Below are the code and all the weights of a small trained network. Each question names an input and a class and asks about switching units off, where a switched-off unit gives its printed mean instead of its output.

import numpy as np


def w(rows, s, z=0):
    codes = np.array(rows[::2]) - 128.0
    scale = np.full(codes.shape[1], s)
    scale[-1] = z or s
    return codes * scale


def norm(h):
    return h / np.sqrt((h * h).mean(-1, keepdims=True) + 1e-5)


def f(y):
    return np.maximum(y, 0)


def log_softmax(a):
    a = a - a.max(-1, keepdims=True)
    return a - np.log(np.exp(a).sum(-1, keepdims=True))


def net(x, mask):
    res = np.array(x, float).reshape(1, 6) / 4 @ E
    u = 0
    for l in range(2):
        y = f(norm(res) @ A[l][:, :-1].T + A[l][:, -1])
        res = res + np.where(mask[u : u + 14], y, B[l][:, -1]) @ B[l][:, :-1]
        u += 14
    return log_softmax(norm(res)[-1] @ U[:, :-1].T + U[:, -1])


A, B = {}, {}
E = w([
[135,242,68,152,124,122,58,80,222],'x0',
[126,118,180,126,96,128,94,225,144],'x1',
[86,182,168,97,92,128,125,136,197],'x2',
[105,124,169,153,52,103,2,84,72],'x3',
[131,209,194,123,135,244,128,113,102],'x4',
[58,214,63,58,140,231,85,185,202],'x5',
],0.0064)
A[0] = w([
[86,83,180,132,73,4,129,87,180,167],'L0N0',
[48,117,172,55,61,64,159,149,223,166],'L0N1',
[124,192,42,82,106,131,107,119,244,249],'L0N2',
[109,210,102,115,139,148,88,161,123,88],'L0N3',
[139,148,137,60,29,17,172,117,160,251],'L0N4',
[149,142,117,61,180,165,220,179,200,100],'L0N5',
[106,156,151,95,128,244,132,106,70,124],'L0N6',
[84,179,135,110,108,152,247,139,188,55],'L0N7',
[113,80,112,86,98,100,109,160,97,188],'L0N8',
[60,219,19,139,131,106,87,166,213,198],'L0N9',
[91,99,68,124,184,131,135,64,70,166],'L0N10',
[155,44,137,155,81,89,9,27,83,199],'L0N11',
[121,160,184,36,135,254,163,144,131,158],'L0N12',
[188,51,135,215,151,118,167,128,88,83],'L0N13',
],0.0068,0.0019)
B[0] = w([
[140,243,97,136,123,129,161,144,163,212],'L0N0',
[151,89,60,155,158,139,171,130,154,198],'L0N1',
[118,119,160,231,200,141,77,199,101,251],'L0N2',
[170,94,55,164,233,68,178,196,125,184],'L0N3',
[43,142,86,144,116,55,178,130,83,199],'L0N4',
[205,137,179,126,78,112,88,141,95,207],'L0N5',
[155,205,84,57,128,51,194,122,126,194],'L0N6',
[178,164,180,52,58,183,28,159,124,184],'L0N7',
[182,171,121,115,103,118,102,68,155,177],'L0N8',
[97,38,111,255,166,205,70,195,89,254],'L0N9',
[89,120,88,77,148,166,194,50,16,179],'L0N10',
[125,167,152,145,102,162,76,142,162,237],'L0N11',
[183,161,130,68,47,72,164,108,77,216],'L0N12',
[158,163,118,99,172,165,75,90,164,206],'L0N13',
],0.0073,0.0075)
A[1] = w([
[120,92,198,161,43,89,47,139,148,9],'L1N0',
[214,132,118,2,147,49,175,86,101,104],'L1N1',
[172,128,79,13,187,110,184,127,75,158],'L1N2',
[122,127,138,189,98,68,115,220,176,171],'L1N3',
[139,95,86,248,195,115,154,80,96,91],'L1N4',
[172,93,123,59,209,160,140,198,124,73],'L1N5',
[184,115,116,190,162,103,86,183,91,220],'L1N6',
[143,110,130,174,172,196,144,64,90,27],'L1N7',
[155,131,66,138,144,218,99,17,90,160],'L1N8',
[43,87,108,115,194,150,101,178,116,80],'L1N9',
[188,152,187,204,156,130,181,105,183,196],'L1N10',
[205,88,127,117,161,192,138,97,130,2],'L1N11',
[123,188,120,151,140,246,40,148,164,155],'L1N12',
[170,146,138,169,111,176,61,159,118,175],'L1N13',
],0.008,0.0023)
B[1] = w([
[134,213,133,148,153,193,118,189,159,153],'L1N0',
[152,63,65,57,62,81,182,200,134,235],'L1N1',
[161,68,168,146,51,115,81,155,105,218],'L1N2',
[229,166,151,50,201,168,130,146,82,214],'L1N3',
[53,90,114,98,121,202,178,175,146,215],'L1N4',
[131,234,184,174,152,128,81,41,218,180],'L1N5',
[165,126,180,63,182,227,42,123,181,254],'L1N6',
[48,35,151,213,194,164,126,92,98,164],'L1N7',
[74,2,149,115,133,53,152,76,97,202],'L1N8',
[72,66,111,139,90,64,156,143,115,174],'L1N9',
[126,204,97,134,157,93,129,220,208,178],'L1N10',
[50,97,164,144,150,129,28,21,96,153],'L1N11',
[174,82,156,99,61,82,129,122,198,237],'L1N12',
[147,221,203,63,136,98,171,92,147,230],'L1N13',
],0.0058,0.0085)
U = w([
[124,199,163,93,90,195,202,96,106,89],'0',
[110,205,62,152,118,51,204,118,174,116],'1',
[118,22,194,109,168,150,103,6,83,133],'2',
[64,156,166,143,100,229,230,118,117,7],'3',
[17,178,126,192,39,74,98,28,133,105],'4',
[50,52,62,204,221,199,100,182,148,135],'5',
[243,198,203,97,153,186,20,183,202,143],'6',
[203,84,113,12,3,91,203,135,42,146],'7',
],0.011,0.015)

Each question gives the input, the list of numbers given to net, and the class t.
The units are the neurons (one row each of A and B). Each row of codes is followed by its name. A weight is (code - 128) times the scale printed after its matrix; where a second scale follows, it is the last column's (A, B and U).
mask holds one flag per neuron, layer by layer. A switched-off neuron (its flag False) gives its mean, the last column of its row in B, instead of its output. The means were averaged over made-up inputs and are rounded, as every weight is.
A unit's drop is (log p(t) with every unit on - log p(t) with that unit switched off) / (log p(t) with every unit on - log p(t) with every unit switched off).
The circuit of an input: a set's keep is (log p(t) with only the set's units on - log p(t) with every unit switched off) / (log p(t) with every unit on - log p(t) with every unit switched off). Starting from the 12 units with the biggest drops (on a tie, the unit counted first), units are removed one at a time, each time the one whose removal leaves the highest keep (on an exact tie, the one counted first), for as long as the keep stays at least 0.8.
units of the circuit, in order: the units of the circuit, biggest drop first
k most important neurons: the k neurons with the biggest drops, biggest first
top k neurons in layer l: the k neurons of layer l with the biggest drops, biggest first
drop when u is switched off: that unit's drop, to one decimal
input [-6,-5,-7,2,7,1], class 7: units of the circuit, in order => (L0N6)
input [-5,4,1,0,7,-6], class 7: top 3 neurons in layer 0 => (L0N9 L0N2 L0N6)
input [-4,-2,4,4,-8,3], class 1: top 3 neurons in layer 0 => (L0N0 L0N4 L0N8)
input [5,-5,-1,3,8,-5], class 2: 3 most important neurons => (L1N8 L0N0 L0N12)
input [1,-2,-5,-6,8,3], class 7: units of the circuit, in order => (L0N12 L0N6)
input [-7,5,-8,2,-7,1], class 2: top 4 neurons in layer 0 => (L0N12 L0N13 L0N2 L0N6)
input [-4,3,5,-2,6,-7], class 7: units of the circuit, in order => (L0N9 L0N2)
input [-7,8,7,7,6,-2], class 7: units of the circuit, in order => (L0N2 L0N9)
input [-3,-6,0,4,-8,-2], class 4: 2 most important neurons => (L0N11 L0N12)
input [-8,1,0,7,-4,4], class 6: 3 most important neurons => (L1N0 L0N12 L0N11)
input [-3,0,-5,5,1,2], class 2: 2 most important neurons => (L0N12 L1N8)
input [-4,-1,3,-4,-8,3], class 6: top 2 neurons in layer 0 => (L0N5 L0N7)
input [5,-4,-3,6,6,-5], class 4: top 2 neurons in layer 0 => (L0N11 L0N9)
input [-5,-6,5,4,4,7], class 7: units of the circuit, in order => (L0N12)
input [-5,0,-4,0,-2,0], class 2: top 2 neurons in layer 0 => (L0N12 L0N6)
input [-2,-1,-5,4,-6,6], class 5: top 3 neurons in layer 0 => (L0N9 L0N12 L0N7)
input [1,-8,-6,-1,2,2], class 7: 3 most important neurons => (L0N10 L0N9 L0N6)
input [1,7,4,-3,5,-6], class 7: top 3 neurons in layer 0 => (L0N9 L0N2 L0N11)
input [-4,4,6,6,6,-3], class 0: 2 most important neurons => (L0N2 L0N9)
input [8,5,4,-2,-6,7], class 5: units of the circuit, in order => (L0N9)
input [-8,-1,8,8,5,-3], class 0: 2 most important neurons => (L0N11 L1N0)
input [1,-5,-8,3,5,0], class 2: 2 most important neurons => (L0N12 L1N7)
input [2,5,3,3,-3,6], class 5: drop when L0N9 is switched off => 0.3
